Here is a tiny trained network, its code and every weight. The questions are about switching its units off for an input and a target symbol, where a switched-off unit gives its printed mean instead of its output.

import numpy as np


def w(rows, s, z=0):
    codes = np.array(rows[::2]) - 128.0
    scale = np.full(codes.shape[1], s)
    scale[-1] = z or s
    return codes * scale


def softmax(a):
    e = np.exp(a - a.max(-1, keepdims=True))
    return e / e.sum(-1, keepdims=True)


def log_softmax(a):
    a = a - a.max(-1, keepdims=True)
    return a - np.log(np.exp(a).sum(-1, keepdims=True))


def net(x, mask):
    ids = ['αεθμξτφψ'.index(c) for c in x.split()]
    T = len(ids)
    res = E[ids] + P[:T]
    u = 0
    for l in range(3):
        r = res
        for j in range(2):
            rows = slice(2 * j, 2 * j + 2)
            q, k, v = (r @ M[l][rows].T for M in (Q, K, V))
            z = softmax(np.where(np.tri(T) > 0, q @ k.T / 2**0.5, -1e9)) @ v
            o = O[l][rows]
            res = res + np.where(mask[u + j], z, o[:, -1]) @ o[:, :-1]
        u += 2
    return log_softmax(res[-1] @ U[:, :-1].T + U[:, -1])


Q, K, V, O = {}, {}, {}, {}
E = w([
[143,163,35,123,92,39,14,121,80,205],'α',
[183,114,248,129,114,23,129,96,102,85],'ε',
[149,50,77,159,81,205,107,38,77,17],'θ',
[134,45,154,72,71,55,95,246,216,74],'μ',
[128,10,155,44,197,139,110,129,165,216],'ξ',
[162,113,170,154,167,79,198,72,37,182],'τ',
[136,157,74,113,92,32,244,81,248,124],'φ',
[113,103,58,128,132,83,245,192,155,180],'ψ',
],0.012)
P = w([
[73,88,137,254,182,120,91,116,164,98],'0',
[53,81,152,158,101,124,127,103,118,143],'1',
[78,81,133,148,129,110,126,93,123,128],'2',
[97,79,127,144,130,104,129,103,120,126],'3',
[112,87,129,135,127,104,132,110,115,126],'4',
[126,90,124,128,125,109,132,115,114,130],'5',
[139,95,122,123,121,113,133,120,113,132],'6',
[151,101,116,117,115,114,134,121,114,129],'7',
[162,108,115,110,115,118,136,124,109,128],'8',
[174,113,113,108,109,119,137,127,107,131],'9',
[179,119,109,100,104,123,140,128,107,132],'10',
[187,121,107,93,98,127,143,128,106,135],'11',
[191,126,103,87,92,127,150,129,104,135],'12',
[174,123,103,67,84,127,165,128,94,133],'13',
],0.013)
Q[0] = w([
[96,141,110,234,29,55,138,165,89,82],'L0H0',
[72,204,157,111,181,119,131,185,214,144],'L0H0',
[107,87,130,107,102,68,143,116,110,152],'L0H1',
[3,248,187,210,156,205,53,146,156,118],'L0H1',
],0.0059)
K[0] = w([
[160,170,123,143,108,104,161,155,124,105],'L0H0',
[60,113,138,172,121,159,138,107,144,89],'L0H0',
[222,126,87,136,104,161,119,122,107,107],'L0H1',
[5,109,156,188,144,107,118,108,149,124],'L0H1',
],0.013)
V[0] = w([
[117,93,153,74,155,60,96,185,160,193],'L0H0',
[200,137,46,124,56,91,95,111,64,130],'L0H0',
[58,96,226,176,254,68,181,145,239,151],'L0H1',
[109,194,121,128,179,20,44,183,145,224],'L0H1',
],0.0068)
O[0] = w([
[136,179,160,116,137,171,121,177,68,106,194],'L0H0',
[64,94,139,75,101,139,122,48,92,115,222],'L0H0',
[129,119,100,254,179,123,82,94,173,119,1],'L0H1',
[40,99,130,136,220,67,147,88,141,54,39],'L0H1',
],0.0077,0.0062)
Q[1] = w([
[109,217,99,126,146,85,160,160,136,169],'L1H0',
[106,154,100,120,101,104,21,92,51,133],'L1H0',
[100,52,87,118,78,127,7,66,62,126],'L1H1',
[107,172,101,108,132,25,71,138,124,207],'L1H1',
],0.011)
K[1] = w([
[57,78,118,207,162,123,147,72,141,97],'L1H0',
[45,122,148,49,117,126,209,103,88,117],'L1H0',
[120,136,158,2,119,121,182,149,109,133],'L1H1',
[35,97,141,111,210,114,156,102,137,48],'L1H1',
],0.0099)
V[1] = w([
[129,145,152,113,159,25,139,182,142,245],'L1H0',
[108,90,155,184,116,203,239,117,71,78],'L1H0',
[63,96,3,137,78,106,203,232,162,101],'L1H1',
[111,244,2,162,98,88,25,66,66,101],'L1H1',
],0.0075)
O[1] = w([
[39,111,172,59,155,86,171,97,50,84,2],'L1H0',
[255,100,146,218,171,155,154,206,143,139,188],'L1H0',
[111,205,46,64,193,199,141,213,106,23,105],'L1H1',
[113,10,59,168,91,76,206,222,84,124,167],'L1H1',
],0.0081,0.0043)
Q[2] = w([
[139,26,127,146,96,251,56,71,63,53],'L2H0',
[188,120,254,137,146,57,138,171,48,104],'L2H0',
[137,92,187,182,82,67,200,101,181,172],'L2H1',
[128,210,101,122,135,59,223,160,185,169],'L2H1',
],0.0066)
K[2] = w([
[199,153,175,22,60,140,183,181,102,204],'L2H0',
[205,158,155,171,202,104,228,34,2,137],'L2H0',
[105,93,142,155,124,148,70,154,98,165],'L2H1',
[90,104,111,190,213,87,65,147,124,89],'L2H1',
],0.0067)
V[2] = w([
[126,185,50,175,199,181,240,63,30,245],'L2H0',
[85,52,90,96,191,212,102,161,132,215],'L2H0',
[131,79,108,196,162,92,201,125,189,128],'L2H1',
[138,165,65,76,100,78,231,57,254,138],'L2H1',
],0.0056)
O[2] = w([
[176,161,139,161,196,111,254,98,141,93,170],'L2H0',
[125,102,73,57,214,163,198,99,212,169,184],'L2H0',
[82,184,174,112,124,161,109,104,107,118,208],'L2H1',
[65,155,157,194,87,181,190,154,138,165,3],'L2H1',
],0.01,0.0038)
U = w([
[77,36,86,110,123,108,171,152,83,138,28],'α',
[118,145,195,170,71,88,57,111,75,145,5],'ε',
[185,88,88,150,131,120,119,215,194,169,237],'θ',
[102,174,128,72,99,121,42,176,196,41,155],'μ',
[87,151,144,80,162,165,103,2,189,197,127],'ξ',
[187,170,168,185,132,60,213,58,69,111,140],'τ',
[65,196,135,171,103,195,148,150,87,130,223],'φ',
[146,193,54,101,214,163,141,161,88,65,2],'ψ',
],0.0066,0.0031)

Each question gives the input, a string of symbols that net reads in full, and the target symbol t.
The units are the heads (2 rows each of Q, K, V and O). Each row of codes is followed by its name. A weight is (code - 128) times the scale printed after its matrix; where a second scale follows, it is the last column's (O and U).
mask holds one flag per head, layer by layer. A switched-off head (its flag False) gives its mean, the last column of its rows in O, instead of its output. The means were averaged over made-up inputs and are rounded, as every weight is.
A unit's drop is (log p(t) with every unit on - log p(t) with that unit switched off) / (log p(t) with every unit on - log p(t) with every unit switched off).
The circuit of an input: a set's keep is (log p(t) with only the set's units on - log p(t) with every unit switched off) / (log p(t) with every unit on - log p(t) with every unit switched off). Starting from all 6 units, units are removed one at a time, each time the one whose removal leaves the highest keep (on an exact tie, the one counted first), for as long as the keep stays at least 0.8.
circuit, biggest first: the units of the circuit, biggest drop first
most important unit: the unit with the biggest drop
heads that matter: for each layer, one digit per head in row order, 1 if its drop is at least 0.15 and else 0, layers parted by /
input ψ τ ξ θ α α ψ, target ψ: heads that matter -> 01 / 01 / 00
input ψ θ α θ τ θ, target τ: circuit, biggest first -> [L2H0 L1H1]
input α θ θ τ τ θ θ α, target θ: heads that matter -> 01 / 10 / 00
input θ θ ψ ψ τ ξ φ θ θ τ θ, target τ: circuit, biggest first -> [L2H0 L1H0]
input α θ θ θ θ ψ, target α: circuit, biggest first -> [L1H1 L0H1 L1H0]
input τ ε θ α θ ξ, target ξ: heads that matter -> 01 / 11 / 00
input θ ξ θ θ θ α θ, target α: heads that matter -> 00 / 01 / 00
input θ ξ α τ θ θ, target θ: circuit, biggest first -> [L0H1 L1H0]
input θ μ θ ψ α, target α: heads that matter -> 11 / 11 / 00
input θ θ θ α θ ε θ φ θ ψ ε θ θ, target θ: circuit, biggest first -> [L0H1 L1H0 L0H0]
input θ ψ θ, target ψ: heads that matter -> 00 / 01 / 00
input ψ τ θ θ θ φ τ τ θ θ ε ε θ, target ε: circuit, biggest first -> [L2H0 L1H1]
input τ θ α ε θ τ τ ψ θ ξ ξ ψ α θ, target ξ: circuit, biggest first -> [L0H1 L1H1]
input ψ ψ θ φ α μ φ, target ψ: most important unit -> L1H1
input θ ε ξ φ τ α ξ τ ξ, target τ: heads that matter -> 10 / 10 / 10
input τ ξ α φ, target τ: heads that matter -> 00 / 00 / 10
input φ α φ, target φ: heads that matter -> 10 / 01 / 01
input ψ ψ θ ε α τ θ θ α, target τ: circuit, biggest first -> [L1H0 L2H0 L0H1]
input ε θ θ θ ψ θ θ τ θ θ ε ξ α ψ, target ε: circuit, biggest first -> [L0H1 L2H0 L1H1]
input μ ψ ψ φ φ ξ θ τ φ μ ψ, target μ: circuit, biggest first -> [L2H0 L1H1]
input α θ θ θ α α ε θ ξ, target ξ: heads that matter -> 00 / 11 / 00
input α θ μ α α α α φ, target α: circuit, biggest first -> [L1H1 L0H1]
input α τ ε θ θ θ φ α ψ α, target ψ: circuit, biggest first -> [L1H1 L0H1]
input ξ θ μ ε φ, target ξ: circuit, biggest first -> [L0H1 L2H0 L2H1]
input θ θ α α μ ξ α, target μ: heads that matter -> 11 / 01 / 10
